Group, then class:
[ 17.8  -6.5  25.7 -31.3  75.3  44.3  23.6 -10.4 -14.9  -4.5  -3.0 -14.6
  16.2 -22.8   6.8 -41.4  -7.3   5.5  55.3   8.8 -23.5  38.8 -10.2  -3.4
 -48.3  11.3 -31.2 -84.7  -1.6  -3.5] => M:<100>
[ 26.5   5.6  11.2  -8.2   9.5  -2.6  -6.4 -21.1  -1.6  -4.4  -2.1   6.8
 -12.1 -11.6  -4.6  -1.7  -4.5  -5.6   6.2  -3.9 -12.7 -11.8  -0.4  -5.4
   2.3  10.5  -4.4   7.3   1.4  -1.6] => Q:<101>
[  5.3 -10.6  11.5  -6.3  44.4  24.1 -18.2   3.2   8.6  -6.1  -4.2 -10.7
   2.6   7.8   1.8  -4.5   6.5   7.4  -6.7  18.0  -4.2  17.4   6.0  16.1
 -13.9  -2.8  -8.9 -32.3  -9.1  -1.4] => X:<103>
[ 10.4   0.9   2.0   4.4 -25.4 -14.3   4.2 -15.9 -12.8  -0.1  -4.8   4.9
  -0.8 -22.9 -10.4  -2.7  -7.4  -1.2  35.1  -2.7  -8.5 -35.1  -2.9 -12.6
  10.8   7.2 -11.3  23.2   1.8  -2.9] => Q:<97>
[  3.1  -6.9  16.2  -9.3  32.8  26.0   3.8  -2.4  -9.5  -6.8  -1.9  -4.1
  18.4 -16.6   4.7 -20.9   9.2   0.2   4.0   9.9  -6.9  47.1  -5.0  10.2
 -35.0   5.7 -15.8 -46.2   0.9  -1.0] => M:<95>
[ 13.3  -6.6  10.8 -12.6  13.2  26.0  -7.0   7.5   2.0  -0.6  -6.2  -8.5
   1.0   5.7   3.9  -9.8  -2.5   8.2  -8.3  13.7   1.4  20.8   4.7   0.8
 -21.2   0.4  -2.2 -56.3  -4.4  -4.3] => E:<102>
[  4.6  -8.4   4.9 -11.7  14.7  10.1  -9.4   6.0  11.1   2.0  -7.8 -12.0
   2.1   2.0   7.7  -8.2   1.6   7.1   5.5   6.9  -1.7 -22.9   0.5 -12.7
 -14.7  -0.8 -14.4 -45.5  -2.7  -3.5] => E:<89>
[  9.9  -2.8  13.6 -10.5  66.9  13.4 -10.2  -7.0   2.0   0.5   2.8  -9.6
   3.4   9.7   1.8 -17.1  -2.9   7.8  19.2  21.3 -12.1  11.2   0.2  12.2
 -20.4  -2.4   0.0 -47.3  -5.0   3.9] => X:<103>
[ -9.5  -9.4  -2.1   8.4   8.6 -10.4 -20.4   9.3   8.1   7.5   0.7  -4.6
   7.5  10.6  -2.0   2.6   4.3   6.8   8.8  17.6  -1.0 -27.3   2.9   2.6
   5.2  -8.6   3.3 -12.0  -8.8  -1.2] => X:<104>
[ 14.2  -3.8  16.3 -23.1  17.6  25.5  -4.9   0.2   5.4  -2.8  -3.1 -11.9
   5.1  -1.7   5.0 -21.9   0.6   7.6  -1.1   8.9  -4.2  10.9  -1.6  17.3
 -40.0   0.4 -10.5 -64.6  -0.6  -6.4] => E:<89>
[ -0.4  -2.7  12.8  -6.8  46.7   9.9  -5.7  -7.0  -1.3  -0.8   6.5  -2.3
   3.9  -1.7   2.6 -11.1   6.7  -4.1  -1.2   3.6  -8.0  12.5  -4.2  11.4
  -6.0  -4.1   5.6 -17.7  -1.9   2.8] => M:<100>
[ 16.6  -5.2  18.5 -17.6  51.3  26.0   5.2  -7.4   7.2  -8.6  -8.6 -31.0
  16.4 -20.0   4.0 -27.5   4.2   3.8   4.1   2.9  -8.6  26.1  -8.3   0.9
 -39.3   6.7 -27.5 -66.1  -1.8 -10.4] => M:<100>
[ 10.4  -7.9  16.2 -23.2  27.3  24.6  -8.9  -1.6  -2.0  -2.0   6.1 -14.1
  -2.9   9.5  12.0 -19.3  -3.2   6.2  17.7  14.5  -7.1   8.3  -1.9   2.7
 -36.5  -3.9   2.5 -64.1   1.2  -2.8] => E:<102>
[ 51.1   4.3  30.7 -29.1  49.2  30.8  -1.9 -29.4  -3.1  -8.9  -5.7   0.6
 -10.1 -18.4  -3.7 -26.6 -17.8   0.4  11.8  -1.4 -15.9  34.8  -0.6  -4.1
 -27.2  13.3 -24.0 -44.5  -1.0 -11.2] => Q:<101>
[ 18.8  -5.3  16.4 -13.8  53.5  18.4 -13.4  -7.8   2.5   0.0   4.0  -8.4
  10.7   7.5   8.4 -23.0  -2.5   9.7  14.3  20.3  -9.5  23.8   0.6  13.9
 -31.1  -5.2  -3.5 -60.1  -4.3  -1.9] => X:<104>
[ 59.7   2.0  33.6 -39.2  87.1  41.1   6.8 -35.2  -3.8 -10.7   1.9  -6.8
  -9.5 -24.4  -2.1 -42.4 -18.8   1.0  31.0  -3.1 -20.9  37.5  -5.0  -8.1
 -35.4  17.1 -33.1 -70.4   0.4  -4.6] => Q:<101>
[ 23.7  -2.9  18.7 -25.3  14.0  18.7   4.1 -21.6  -8.8  -9.1   2.6  -4.8
 -10.0 -13.1  -2.4 -17.4 -10.2  -4.2  30.7   3.3 -12.0  12.5  -1.8 -11.3
 -13.7  11.6 -18.8 -17.3   0.2   1.4] => Q:<97>
[  8.8 -12.5  11.4  -9.2  64.0  15.3  -6.6   2.3  -0.7   0.2   3.1 -11.9
   6.8   2.3   4.0 -18.4  -2.0  11.1  33.1  27.7  -8.1   1.0  -0.3   6.8
 -19.7   3.0  -4.6 -58.1  -6.5   0.4] => X:<103>

Group and class of each row:
[  3.2   3.2  -4.5  16.9  12.8  10.8   7.2   3.5   7.8  -1.5   0.0 -10.8
   6.0   3.4  -1.1  10.0  16.8 -11.8   5.0 -18.6   1.7  -0.8  -6.6  -6.9
 -11.3   3.2  -6.6   3.3   3.2   8.5] => [27]:(54)
[  2.6  -6.7   2.6  -0.1   3.7   9.9 -10.9  11.8  13.3  -8.7  -5.4  -4.9
   3.8   5.4  -4.9   2.1  -0.1   1.2  -0.7 -12.5   5.9   4.3   8.9  -1.5
   9.8  13.1  -3.9  13.0   2.6   2.4] => [26]:(37)
[ -5.6  -0.3   1.7   7.2   9.4  10.2 -10.0  11.7   8.3  -3.0  -3.5 -11.6
   5.3  -7.5  -7.6  10.0   7.2   2.9   1.0 -16.3   3.4   4.1  -9.1  -3.6
  -0.2   2.4  -5.9   6.8   5.8  10.6] => [37]:(49)
[  1.0  -1.2  -4.1   2.4  13.3  17.7  -2.9   2.0   6.2  -0.8  -1.2  -5.0
   5.0  12.0  -1.4   1.9   7.5  -0.8   2.2 -11.7   4.0  -1.5  -1.3  -2.5
  -2.1   9.2  -3.8   6.4   1.3  -3.3] => [27]:(46)
[ 11.2  -8.9   4.8  -1.0   5.9  15.2  18.3  15.4  20.5 -13.8   5.7   0.3
   2.9  -5.2  16.3   1.6  -3.0  -8.6  -1.4 -16.9  15.8  -2.7 -10.0 -13.6
   1.4  21.4  -5.8  -2.0   9.1   4.2] => [37]:(49)
